Levels
[-220 -254  114   40   43  428  223 -158  128 -336   68  110  -69 -308
  -41   11 -225 -201  -18  -10  110   59 -168  183  110 -129 -226  225
 -210  -29 -112 -260  362  -31 -259 -101 -281   -2 -198 -232  -86]  4
[  36  201  -28  205  -36  -80    5 -139  133  378   60 -158  104  214
  -77  122  -49   48  -51    8  -86   68   27 -186 -146   73  175  -31
  135   -4 -130    5 -208   -7  158    8  240  -67   61   33   74]  31
[ 266  282  -95  -95 -103  -36  -58  146   27  114 -144 -237  -35   60
  119  -73  339  278 -325   34  -34  222 -179 -169    8   52  129  306
 -270  298  170  125  225  -90  142  -12   74  -11 -125 -447   77]  0
[-301 -121  142  100  -72   32  138 -219  216    0 -168 -248  161 -235
   36   93   80 -166  -63   -1   85   55    2  219   52 -201 -250  137
 -112  157 -336 -336  121 -129   69  -64  -83  239   51   18 -125]  7
[-335  -61   46  -51 -101  130  110  -34  -24  -66   81   -9  -89 -126
   97 -221 -124 -216   43  104   88   57  -84  -63  -22  -94 -139  123
    8 -192  -23 -201   44 -121  -48  -35  -65  -44    0 -114  -25]  7
[-166  124 -263  121    3 -384  143   12   16  336 -315 -354  261   92
   92 -129  253 -228  -61   49 -212  100   -9 -145 -340   70   96 -194
   56  398 -119  -87  -62 -294  104  -43  228  230  302  255  -63]  25
[-122 -105   87  171  116  160  249  -62  201  459  117   44  139  -34
 -435  287 -147  -53  -96  -98  185   64  -74 -194 -259  147  218    0
   42 -153  -96   38  -33  104  382  -11  -82   -4  -19   25   70]  23
[-221  -82   72 -133 -352   27   61  -38 -304  -63 -110   15  -10 -127
  246 -392   23 -251   71  177   59  165 -133  -55  -36 -163 -221   45
   11  -49  -44  -74  -40 -119   32 -136   16   42 -157 -125   -8]  5
[-278   81   14 -147 -244  183 -155    4 -217 -198  292  126 -336  -21
  292 -277 -268 -214   -5  266   44  136    8 -175   35   -8  -53  238
   76 -199  165 -159  -85 -225 -244  -91  113 -180 -151 -222   12]  4
[ -90  291 -332   91 -276  116 -315   71   74  267  201  160   72  238
   69 -209 -225   66   47   47 -121  -16  115 -303 -148  119   49  101
  336 -411  134 -150 -269 -147 -408  221  435 -354  -59  -34  -42]  26
[  86   35   46  142  136   -3  148   39  289  231    5 -154  208   13
 -160   67  -13  117   30 -111   14  111  -34  -43   12  -13   44  186
  -45   39 -206 -184  -33  231  188   97  106  -72   60   74  144]  14
[  -3  -96  138  102   92  238  302  -42   95  194  224  231   34  -13
 -230  173 -314 -182   76   89  107   88 -135 -104 -110   85   73   79
  -32  -59  -39  -17  -96   49  267  -77   16 -121  -97  -18   93]  20
[-233  290 -211  147  -62   97 -249  119  226  -24  293   19   46   93
   88  -31 -322  -10   70  193 -145  -30  246 -122   76   69   -1  222
  115 -132   58 -375 -174 -204 -472  213  451 -341   68  -30  -15]  16
[ 137   60   22   77  234  271  316 -167  214   62  375  259 -262  190
   26  173 -422 -248   71  122  -60   38 -216  -84 -100  129   78  165
    4   -4   74  -87  -94 -162   78 -134   43 -175   35  -28    1]  27
[-294 -344  253  224   29  237  361 -414  171  278   80   42   51 -182
 -332  330 -199 -297   40 -141  236   10  -91   48 -241  -79  -85 -102
   86 -268 -379  -96  -42   78  338 -224 -260  190  -51  245  -38]  24
[-205   64  -91  -21 -199   48 -228  123 -168 -216  101   47   12  -29
  262 -296 -260 -171   49  211 -120  202  144  -81   87   21  -31  201
  113  136   11 -305 -114  -92 -423   59  319 -169 -124  -52   41]  7
[  72  414 -222  115 -149   43  -77  -85  112    7  199  101  -36  325
  327  -91 -255 -113  117  332 -307  -49   -4  -86   30   29  -73   87
   77   52  123 -154 -236 -424 -332   56  486 -303   66 -165 -103]  31
[ 146   87 -226   68 -188  372   92    3   -6 -282  202  478   -1  101
  261 -263 -419 -274  364  231 -266  -17 -171   20   24  -58 -355   98
    7 -130  122 -223  -94 -198 -562  -28  326 -407 -224  -95  -86]  20
[-364  -97  -61  112 -195 -285  160  -22  -34  247 -528 -508  408 -212
  -59 -188  466 -115  -89 -118  -18  108  -44  -26 -254 -162 -148 -217
  -51  171 -298  -92  167  -36  211  -39  -78  325  132   80  -49]  8
[ -83   61   99   19   -1   52    4   50   22  193  122 -130  -88   -9
 -119  139  -26   -1 -227   22   88  217   -8 -225 -111  135  221  165
  -35   78   33    2   14   37  272  -59    4  -17  -70 -190  127]  6
[ 213  141   99 -172   45 -208   41    1  -85 -121  -99 -260 -175   14
  419  -91  166  -73 -212  224  -62  361 -102   50  159  -11  100  389
 -267  750  -39 -113   54 -191  188 -206  145  225    3 -109   94]  1
[  -6  315 -201  157  -35 -345  -21   34   99  210 -112 -423   84  180
  178  -35  235  -49   -1   50 -275  106   76 -166 -196   15   17  -52
   14  257 -106 -152 -153 -158   68  -65  365   33  250  193   58]  15
[  30  224 -331   97    3 -130  157   93  270  213 -229 -153  309   89
   92 -153  194  -45   39   48 -211  -34 -120  -24 -131  -18 -123   34
 -104  202  -11 -194   66 -295 -109  114  260   -3  211   22 -131]  21
[  15 -312   93  186   76  635  347    8  251 -146  181  462  282 -221
 -380  -28 -498  -19  305 -116  107  -39 -223  110  130 -106 -254  165
  -90 -411 -137 -209  184  384 -259  157 -137 -398 -325 -169   60]  15
[ 185  543 -364  196 -271   31 -485  225  190  354  219  -13  122  338
  -26   80  -60  321  -84   27 -238   62  235 -386 -126  221  166  166
  189 -186  187  -78 -283  -39 -290  227  652 -441 -113 -140   86]  18
[ 407  342 -193   24  -34 -378   13  119   62   22 -287 -333  169  236
  461 -196  287  -21   28  123 -414  268  -68   28   24  -31  -85  169
 -129  753  -99 -224 -109 -139   19  -45  481   59  148   94   61]  10
[  -7 -249   92   60  203  346  402  -42  219  150  126  347  206  -84
 -256  -35 -405 -125  133  -24  166   37 -237   34   19   27   22  191
    3 -120 -108 -150   41  134   67  121 -106 -139  -78  -21   21]  26
[ -63  148 -219  100 -224  242  -46    2 -171 -404  312  314 -185  130
  368 -286 -471 -374  376  311 -348   21   -7  -96  -30  -30 -294   -9
  113 -152  128 -249 -205 -226 -635 -117  402 -433 -146   -5  -12]  16
[ -63  261 -202  133 -144  232   -3    7   12  -90  249  262   51  196
  115 -238 -420  -99  215  306 -220  -95  -51 -145   55   20  -68    7
   70 -210  170  -90 -122 -235 -477  146  349 -473  -67 -295  -40]  33
[  34 -186  100  215   70  -33  434 -223  327  486 -337 -216  426 -132
 -335  252  275  -36  -47 -243  122   48 -201  108 -221 -111  -97  -73
 -126  125 -412  -46  105  112  522  -83 -154  316   68  194  -39]  22
[  83  328 -388   70  -41 -231 -214  282  193  442 -116 -180  345  209
   -4 -227  144  226  -77  -59 -153  109  104 -273 -130  157  221  160
  145   89   32 -168 -139  -29 -152  304  479 -130  141  100   56]  22
[-131    0 -113   88   36   -3  195  -84  184 -107  -53  -16  160  -56
  209 -166 -122 -276  220  134 -131  -10  -43  168   51 -148 -266  104
  -55  166 -199 -399  -24 -230 -261   -6  202   16  147  206 -110]  19
[  -2  185 -247 -206 -117  147  -93  228 -330 -579  123  157 -307   15
  536 -543 -210 -188   11  389 -247  198 -140 -120  146   43  -41  292
 -171  289  372 -111  183 -349 -643  -60  212 -285 -180 -412   17]  0
[-295 -166  -98  255 -342  100   79 -271 -138  136 -166  -21  288  -54
 -106 -309  -64 -140  261 -160  -67  -54  -58  -86 -242 -207 -252 -358
  279 -519 -319  -39  -76  163 -266  -31   13  -81 -135  164  -23]  31
[-297 -133  318   42  219 -149  349 -121  196  366  -48 -412   15 -160
 -231  255  147 -118 -218  -52  264  160  -62  -59 -133   -9  177   97
 -113  165 -268  -85   52   46  731 -121 -256  324  233   65  101]  8
[-486   18   65  166   -4   99  -12 -266  319  295  215  -86   68  -18
 -134   75 -274  -43    6   11  189 -133  151  -39    0  -65   26  111
  242 -452 -239 -299 -171 -120  -56  160   58  -45  181  108  -80]  30
[ 181  247 -221  -33 -306 -173   81 -109 -262    3  -67  119  -53  318
  595 -385  -58 -410  255  351 -378  120 -168  -85 -175  -48 -221  -94
  136  276   51  -65 -363 -441 -115 -217  473  -59   30  130  -86]  27
[   5  -23   32   87  347   -6  239  -38  333  322   98  -60  129   69
 -162   65 -192    2  -48  -69   81   96  -60  -54  -18  110  268  239
   51  130 -162 -200  -48   76  185  134   41   14  195  153   80]  28
[-195  -18  -47  106   75   34   66 -116  435  246  -68  -43  373  -58
  -32  -41 -132    8   22  -24   96  -50   56  174  131  -88  -66  284
   83   12 -293 -438  -45 -116 -139  280  156   58  175  154 -140]  27
[-492 -385  348  163  -35  416  295 -304   80   39  167   30  -82 -343
 -389  302 -238 -255  -56 -107  323   26  -86    0 -156  -96 -117  -38
  -23 -417 -241  -74  164  135  263 -207 -451   69 -184 -113   -3]  7
[-367  284   17  -73 -393 -288 -452  -21 -164  316  -51 -496 -122   -8
  165  -31  337  140 -410  113  138  212  262 -295 -104   20  207  162
   98    0  -23    5 -140 -227  199  -61  207  183    2 -137   54]  1
[ 127  271  -80  168 -304 -285  -78  -54   55  442 -208 -358  227  176
   65   20  355  101    7  -50 -150  124   38 -168 -219  -79  -89  -87
   79   29 -213   -9 -270   26  314  -73  354   46   43  150   82]  15
[-106   76   85  193 -111  199  -12   -1 -110  124  389  142 -136   95
 -175  232 -378 -164   49  154  -38  138   84 -326 -211  175  157  -62
  129 -189   63   66 -271   73  128 -144  206 -298 -187  -65  195]  15
[ 192   19  315  -24   -7  119  104 -164  275  147  120   -6  -14    3
   82  187  -96   39  -38   47  160  184  -81  142  217 -111  -96  455
  -89  137 -235 -249 -142   83  384  -38   75   41  -73  -57   63]  8
[ 337  135  -37  125   43  293   41  -14  281  112  276  271   23  156
  -51  166 -312   55   87   18  -68   90  -75  -44   51   81   -5  304
  -11  -29   -6 -166 -136   78  -77   35  278 -285 -172  -41   70]  20
[  83   55  121   76  227   83  173 -130  284  -38  176 -154 -202   26
   70  236 -106  -99  -85   -3  -38  158  -81   42   35   16   21  289
 -137  252 -120 -251   55  -20  149 -146   -9   33   74   -6   58]  8
[-268  336  -48   55  -56 -383 -238  -42  132  423 -118 -747 -137   34
    8  275  512  141 -555  -43   36  192  191 -277 -249  123  326  100
  -69  276  -42   -1   66 -264  388 -126   69  337  232  -82   27]  3
[ 152  314 -194   25    4  -33   42   36  204  -45   21   69  225  220
  329 -371 -209   20  216  283 -230  -32  -75   79  284  -90 -106  259
  -32  186   -8 -303 -128 -238 -385  264  466 -275  135 -115  -47]  33
[-342 -214    9   56   82  208  -58    1   13 -299  -19 -159   17 -346
  -98  -73 -113    2 -206  -91  104  177   70   45  113  -15   84  247
 -134  126 -140 -238  395  106 -416   17 -180   52 -170 -141   51]  0
[ -49  -42  117  156  277 -211  423  -62  348  224 -333 -488  284 -140
 -139  287  321  -91 -204  -58  -13  140 -130  144  -84  -38   28   59
 -321  636 -293 -161  250  -71  510  -74 -131  363  267   14  -13]  9
[-103  -41  243  -17  -13  128   43  -89   34  209   91 -188 -164 -139
 -207  242   82   96 -349  -60  275  219  -65 -161  -68   59  218  230
 -140   -8  -43   96  149   94  424 -149 -217  118 -163 -272  128]  2

Levels
[  75  -70  -60 -129  -56 -148  -45  -85 -306 -109 -191  -76  104  -67
 -165   45  -12  180  -90  119   93  -80   60   82 -137 -272 -179   43
  -95   25  -58   49  190   68  -38  185   94  -58   84 -101  -23]  20
[  38  201 -173  -90  126 -109   67   93  121  149   24   69   11  -44
   15  -65   71  -55  125  128   94  169  103   91  289   47  131   35
 -268  252 -163 -248  -30  270   35  -17   -9   78  -18   48 -176]  11
[ 124 -122  -24 -169   10 -177  -33  -89 -313  -88 -207 -163   12 -176
  -41   -8 -151  208 -124   34  199 -125  126    7 -187 -324 -220  -65
 -190   -8  -79  -26  170   63  -90  334   97  -57   93  -61   58]  6
[-250 -190  333 -202  174 -200  131  -92 -153  -94 -329 -270 -100 -252
  271   -6 -146  109  182  -96  196   55  -43 -222   69 -366 -251  -66
 -215 -381  334 -267  -16  -67   15  180  119  -17   89 -223 -103]  9
[  49  136 -130 -109  100 -140  102   61  140  132  -16   25   46  -22
  -15  -42   95  -39  143  151   90  191   63   62  334   72  130   50
 -224  228 -134 -213   21  268    6  -41   23   51  -63   -6 -201]  12
[ 287 -106   13  -27  -70  -28 -226 -230  164   12   89   96 -194 -100
  133   15  -32 -184  -89 -284 -145  -48   85  217  218   39   29   -4
  -16  152   61  -70 -261   -4  148  -16 -198  236  -61  273  101]  8
[-151 -203  321 -279  237 -296  183  -99  -30  -27 -424 -319 -109 -283
  204  -59    0  118  232 -121  150  108  -69 -196  156 -348 -234  -74
 -198 -349  299 -291  -39 -104  -13  105  198  -26   94 -222 -149]  13
[ -53   -3   75  107  -84   74 -351 -176  103   -7 -119  146   28  -41
 -150  -74   -2 -159  -47   26  -13   74 -158  346   30  -86  -93  281
  152  -52  382   91  -57  104  153 -137 -155  -26  -94  -74  -54]  17
[  67  -88  -79  -30  -27  -29  -82  -74  -39   13 -186  -22   -3  -73
 -168  131  -47  -25 -246  -74   66   64 -123   46   38   -9  -90  200
  164  114  112   35    8   61 -182   41  128   50  105   38  -19]  13
[ 154  -21   16 -117 -189  -72   66 -110  187   35   65  -16  193  190
 -160  -33  109  -61  132  348  125  314    0  135  376  198  146   45
    6  112  -12  136  187  300   33 -132   71  -56 -367 -102 -169]  19
[ 200 -210   -2 -191   70 -296  -44 -155 -279  -16 -476 -181   80 -300
 -166   32  -64  213 -126  -29  121 -146    8   47  -62 -354 -270   62
 -119   24   -7  -49  115   33 -144  230  156  -83  130 -139  -39]  13
[ -53  225 -145  -88  -63   27   10   40  -42  -76  274   77  -30   76
  -26  -53   54  -14   85  204  116   92  134   47   38  -17  115  -18
 -211  156 -208  -84  150  214  159  125  -31   64  -25   46  -27]  3
[ 283  -74   45  -29 -145    8 -288 -280   51   15   97  164 -183 -142
  209   37  -38 -188  -64 -322 -253  -50  143  218  213    6   35  -50
  -65  131   62  -36 -388  -89  222   18 -255  246  -35  298   93]  23
[  19  161 -107 -118  -83  -29   14  -22 -186  -74  168   87   -5  -23
  -27   19   -3   -1   43  145   60   -3  170   37  117  -84   38   -2
 -223  176 -187  -94   57  193  165  143  -29  105   28   50  -63]  22
[-106  138 -159   86 -191  259 -113   34 -114   -7  231  165  -74   91
    9  198 -197 -153 -316  -35   57  181    0  -39    6  188   71  145
  153  178   60   86 -103  108 -123  118   17  155  126  215   37]  24
[ -34  -93   77   17  -64  -25 -129  -59   74   59   50   12 -121  -67
  262   13  -93  -54  -97 -208 -229  105  111   -2  122   75   32   63
  -15   11  216  -51 -169  -41 -134  125 -198   46   40   64  -61]  23
[ 112 -142  -26 -138   -6 -205  -71 -113 -253  -80 -333 -133  122 -105
 -215    3   13  207  -97   97  106  -83    5  130 -161 -321 -240   69
  -55  -22   15   60  206   43  -85  150  128 -112   72 -150  -27]  18
[ -76 -316  255 -150  -22 -239   28 -183  -53 -222  -81 -201 -170 -205
  -30   50  -12   65  -80 -188 -173 -210  -31 -145  152 -178 -187  248
  113 -108  298 -111  196   -4  -59  192  -62   35  109 -202  -85]  14
[  15  179 -134  -71  -40    8   55   61  131   48  220   47   37  148
   22  -71   40  -56  124  254  174  252  108   81  180  125  179  -52
 -195  164 -161  -66  113  279   63   12   -5   30 -173   41  -83]  5
[  39  177 -123  -99   -8  -78   64   74  176   98  138   44   57  119
  -41 -123  159  -34  142  237   41  260  122  136  240  112  161   11
 -159  175 -118  -70   75  247   30  -54   -5   -1 -126    8 -176]  20
[  61 -206   50    0   85 -186 -100  -70  226  127 -204  -65  -74 -119
  151   12   34  -21  -69 -256 -248   76   -8   69  203   56   -3  153
   21   59  234 -130 -124  -38 -222   -8 -144   16   38   -8 -122]  12
[ 167   19   36 -101 -274   87   37 -156   36  109   30   32  226  129
  -41   71 -140 -130   53  338  313  444   -9   37  394  254  158  -65
  -24   96   -2  204   -6  299   11  -42  161  -28 -393  -10 -112]  23
[ 109 -121  -40 -157  -10 -215  -17 -103 -226 -106 -266 -127  104  -92
 -244   26   43  183  -73  116  108  -96    2   95  -84 -280 -202   95
  -52   26  -30   23  246   89  -52  134  136  -71   63 -148  -45]  17
[ -38  -60    1   70   -7  -36 -133   11  128  126   66   51 -109  -18
  380   25  -75  -46  -67 -241 -304  127  165   26  124  127  100   26
 -107   73  153 -117 -226  -52 -175   93 -280   63   48  114  -76]  25
[ -41   72   -6   65 -102  152 -248  -72  -61   64   53  141 -118 -112
  142   23 -220 -147 -195 -145  -10  112   50   80   10   14  -19   82
   15   47  198    8 -255   29  -15  135 -123   91   84  157   25]  24
[  -3 -291  221 -132  -41 -194   11 -190   12 -138  -67 -161 -167 -205
    0   67  -50   -3 -108 -212 -150 -128  -32 -128  233  -71 -126  221
  123  -38  273  -98   93   18  -85  159  -53   66   66 -119  -75]  13
[ -51   84 -196   82 -198  216  -84   42   53  -61  317  101  -62  225
 -105  145  -84 -131 -300   48   72  176  -39   16  -21  256  116  175
  231  207    8  141  115  170 -150   62   17  115   12  175   70]  5
[ 175  -61   63 -129 -238  -35   75 -151  187   58   22  -43  228  201
 -150   -6   50  -80  117  371  199  404  -38  104  410  243  146   11
   51   65   41  208  157  296    2 -140  138  -78 -436 -113 -162]  20
[  89 -127  -33  -83  -78  -63  -54  -94  -44  -51 -163  -88   36   14
 -219   67   21   43 -190   27   85   80  -92   85  -29  -61 -126  139
  173   22  111  127  127   48 -146   33  167  -17   33  -22   -4]  17
[-372  -96  367 -184  -24  -81   52  -95 -139 -178  -67 -206 -116 -109
  272  -92  -35  130  210  -18   18  144   20 -227  -83 -301 -136  -83
 -164 -455  326  -81   73 -171   75  247   33 -106   53 -240  -73]  0
[ -18  221 -146 -125  120 -142   98  135  216   93   99   14  -14   39
  -97 -196  219  -16  164  211   48  194  103  137  218   25  114   75
 -187  180 -115 -193  116  269   36  -48   10    1  -26  -23 -203]  17
[ -36 -126  -76  104  159 -172 -126   46  247  173 -207   13  -13  -15
  224   61  104    9  -29 -253 -352  100    0  125  127   78   60  177
  -55  111  178 -195 -145  -65 -260  -90 -232   22   91   10 -160]  12
[-107  340 -185  -66   31   25   65  162  -43   89  261  139  -44    3
  142  -66  -27  -52  104  161   76  177  238    0  172   46  165  -41
 -342  227 -212 -226  -59  254   84  133  -76   99   55  109 -142]  24
[ 168  -54    8  -67 -134   25 -153 -148  100    8   71   28 -142  -38
  -37  -14    0 -123 -182 -142  -67   99   25  130  107   62  -12   63
  149   76  127   86 -130    1  -13   31   -5  109    3  178   49]  20
[ -75  137  -78  142  -96  223 -338  -49   47   36   72  186  -54   11
  -24  -49 -145 -174 -173    3  109  149  -62  250 -120    8   -9  147
   82   40  210   85 -109  115   55   23 -125   27  -17  114   68]  5
[  50 -125  -33  -77  -73  -71  -54  -82 -119  -70 -196  -97   70   19
 -199   76   10   88 -168   53   97   62  -78   78  -94 -120 -150  119
  128  -15  102  124  150   30 -144   60  166  -45   53  -60   -7]  18
[ -92 -233  185  -75  -63 -119  -21 -119  -70 -207  104 -136 -191 -101
  132   49 -128   39 -100 -174 -126 -168   79 -130   54 -114 -118  127
   19  -79  218  -99  151   19  -48  252 -156   67   68  -81    3]  7
[ -66  -82 -228  216  187 -159 -174  111  231  199 -259  114  122  138
  245  174  213   41   15 -222 -445  112  -27  236   54  104  128  188
 -111  197   81 -209 -157 -105 -264 -230 -301   40  101   35 -178]  12
[ 167   14   39 -102 -272   78   32 -156   58  111   28   27  224  128
  -50   56 -125 -129   53  341  303  448  -12   44  398  254  157  -55
  -14   91    8  207    1  298    8  -49  157  -39 -396  -19 -118]  23
[ -22  116 -109  123  -77  198 -280  -33   61   52   86  176  -73    7
  -30    1 -162 -191 -213  -33  112  133  -49  209  -30   59    2  159
   99  109  171   45 -128  147   11    8  -91   88    7  163   59]  7
[-291 -152  324 -140   72 -110   14 -103 -129 -163 -161 -221 -108 -143
  265  -70 -105  109  176  -46  123   54  -13 -146  -87 -345 -205  -70
 -179 -410  334 -146   71  -95   73  213    3  -71   33 -227  -34]  4
[-211 -188  358 -254  113 -235  154  -92  -37 -114 -247 -304  -96 -146
  183 -113   27  131  232  -22   97  122  -18 -158   71 -321 -218  -75
 -134 -413  342 -161   67  -94   24  121  133  -80   28 -253 -132]  19
[  18  216 -187  -51   84  -60   53  121  136  117  147   82    8   65
   77  -83   48  -51  134  167  103  182  156  112  218   79  165  -22
 -291  233 -185 -210   12  283   47   -3  -69   74  -74   79 -129]  8
[   9 -113  -33   75   58  -91 -144   26  278  115   17  -11  -97   59
  285  -41   34  -17  -47 -210 -268  125  101  128   49  111   82   44
  -57   55  153 -103 -100  -43 -202    7 -259   17   -9   85  -43]  6
[  26  -38  -36 -100  -95  -22 -134 -107 -301  -93 -165  -72   47  -93
  -83   17 -106  151 -137   69  174   10   26   36 -277 -258 -160  -28
  -78  -51  -22  110  132  -10  -54  280  113  -89   81  -49   83]  2
[  71    2  -63   17 -151   88 -195  -89    6    0   73   88  -75    1
  -74   38  -48 -104 -240  -82  -53   88    5  133   10   59  -16  140
  166  112  125  112  -81   42  -60   56  -32   77   52  139   31]  21
[-178 -188  235  -96 -150  -67  -54 -150  -80 -264  193 -125 -206  -84
  120    1  -53   48  -55 -136 -194 -121   72 -163  -21 -117  -75  119
   46 -150  228  -20  196  -53   11  301 -166   13   65 -126   14]  2
[ -90  150  -74  129 -159  245 -285  -48  -48   58   91  222  -36  -10
   11   54 -184 -194 -216  -22   38  178  -30  150   -3   79   21  170
  104   92  201   93 -201  102   10   42 -100   75   39  142    6]  23
